Below are the code and all the weights of a small trained network. Each question names an input and a class and asks about switching units off, where a switched-off unit gives its printed mean instead of its output.

import numpy as np


def w(rows, s, z=0):
    codes = np.array(rows[::2]) - 128.0
    scale = np.full(codes.shape[1], s)
    scale[-1] = z or s
    return codes * scale


def f(y):
    return y / 2 * (1 + np.tanh(0.7978845608 * (y + 0.044715 * y**3)))


def log_softmax(a):
    a = a - a.max(-1, keepdims=True)
    return a - np.log(np.exp(a).sum(-1, keepdims=True))


def net(x, mask):
    res = np.array(x, float).reshape(1, 5) / 4 @ E
    y = f(res @ A[0][:, :-1].T + A[0][:, -1])
    res = res + np.where(mask, y, B[0][:, -1]) @ B[0][:, :-1]
    return log_softmax(res[-1] @ U[:, :-1].T + U[:, -1])


A, B = {}, {}
E = w([
[126,123,109,117,96,103],'x0',
[173,14,185,33,189,99],'x1',
[129,127,135,138,135,131],'x2',
[116,121,104,113,108,112],'x3',
[169,58,27,211,25,255],'x4',
],0.011)
A[0] = w([
[177,89,98,139,107,175,63],'N1',
[114,107,149,113,117,132,162],'N2',
[104,190,164,93,168,52,16],'N3',
[163,133,108,138,101,162,67],'N4',
[164,28,146,89,159,112,142],'N5',
[160,100,89,138,116,175,34],'N6',
[157,127,148,146,156,156,118],'N7',
[109,132,140,128,150,93,153],'N8',
[154,59,150,82,138,125,189],'N9',
[90,252,99,159,105,147,164],'N10',
[135,119,138,140,141,128,250],'N11',
[131,125,127,128,131,128,53],'N12',
[103,146,139,118,141,114,131],'N13',
],0.02,0.0025)
B[0] = w([
[69,83,227,102,87,182,214],'N1',
[107,130,93,89,182,87,144],'N2',
[82,39,223,94,53,250,254],'N3',
[136,79,205,106,135,147,187],'N4',
[190,219,32,198,197,85,237],'N5',
[47,104,185,71,60,169,205],'N6',
[139,132,119,89,97,90,142],'N7',
[85,93,119,121,41,131,175],'N8',
[175,198,54,160,166,40,214],'N9',
[221,200,2,157,244,6,242],'N10',
[123,116,84,122,138,85,142],'N11',
[29,134,83,125,147,115,125],'N12',
[99,118,165,137,94,153,162],'N13',
],0.0099,0.022)
U = w([
[216,227,79,165,198,8,252],'0',
[105,72,207,104,93,149,4],'1',
],0.011,0.0021)

Each question gives the input, the list of numbers given to net, and the class t.
The units are the neurons (one row each of A and B). Each row of codes is followed by its name. A weight is (code - 128) times the scale printed after its matrix; where a second scale follows, it is the last column's (A, B and U).
mask holds one flag per neuron, in row order. A switched-off neuron (its flag False) gives its mean, the last column of its row in B, instead of its output. The means were averaged over made-up inputs and are rounded, as every weight is.
A unit's drop is (log p(t) with every unit on - log p(t) with that unit switched off) / (log p(t) with every unit on - log p(t) with every unit switched off).
The circuit of an input: a set's keep is (log p(t) with only the set's units on - log p(t) with every unit switched off) / (log p(t) with every unit on - log p(t) with every unit switched off). Starting from the 12 units with the biggest drops (on a tie, the unit counted first), units are removed one at a time, each time the one whose removal leaves the highest keep (on an exact tie, the one counted first), for as long as the keep stays at least 0.8.
circuit, biggest first: the units of the circuit, biggest drop first
k most important neurons: the k neurons with the biggest drops, biggest first
drop of u: that unit's drop, to one decimal
input [-4,-4,8,7,-5], class 1: circuit, biggest first : [N3]
input [-6,-2,-7,-1,-3], class 1: 3 most important neurons : [N5, N9, N3]
input [-1,4,-6,5,-5], class 1: 2 most important neurons : [N3, N10]
input [-1,-5,-2,-4,-6], class 1: 2 most important neurons : [N3, N5]
input [-1,-4,5,5,-5], class 1: 3 most important neurons : [N3, N5, N9]
input [-1,8,2,6,7], class 0: 3 most important neurons : [N5, N9, N3]
input [6,8,4,1,7], class 0: 2 most important neurons : [N5, N9]
input [-2,3,-8,8,-7], class 1: drop of N3 : 2.1
input [-6,-4,5,0,-8], class 1: drop of N3 : 1.3
input [5,8,-5,-6,6], class 0: drop of N5 : 2.5
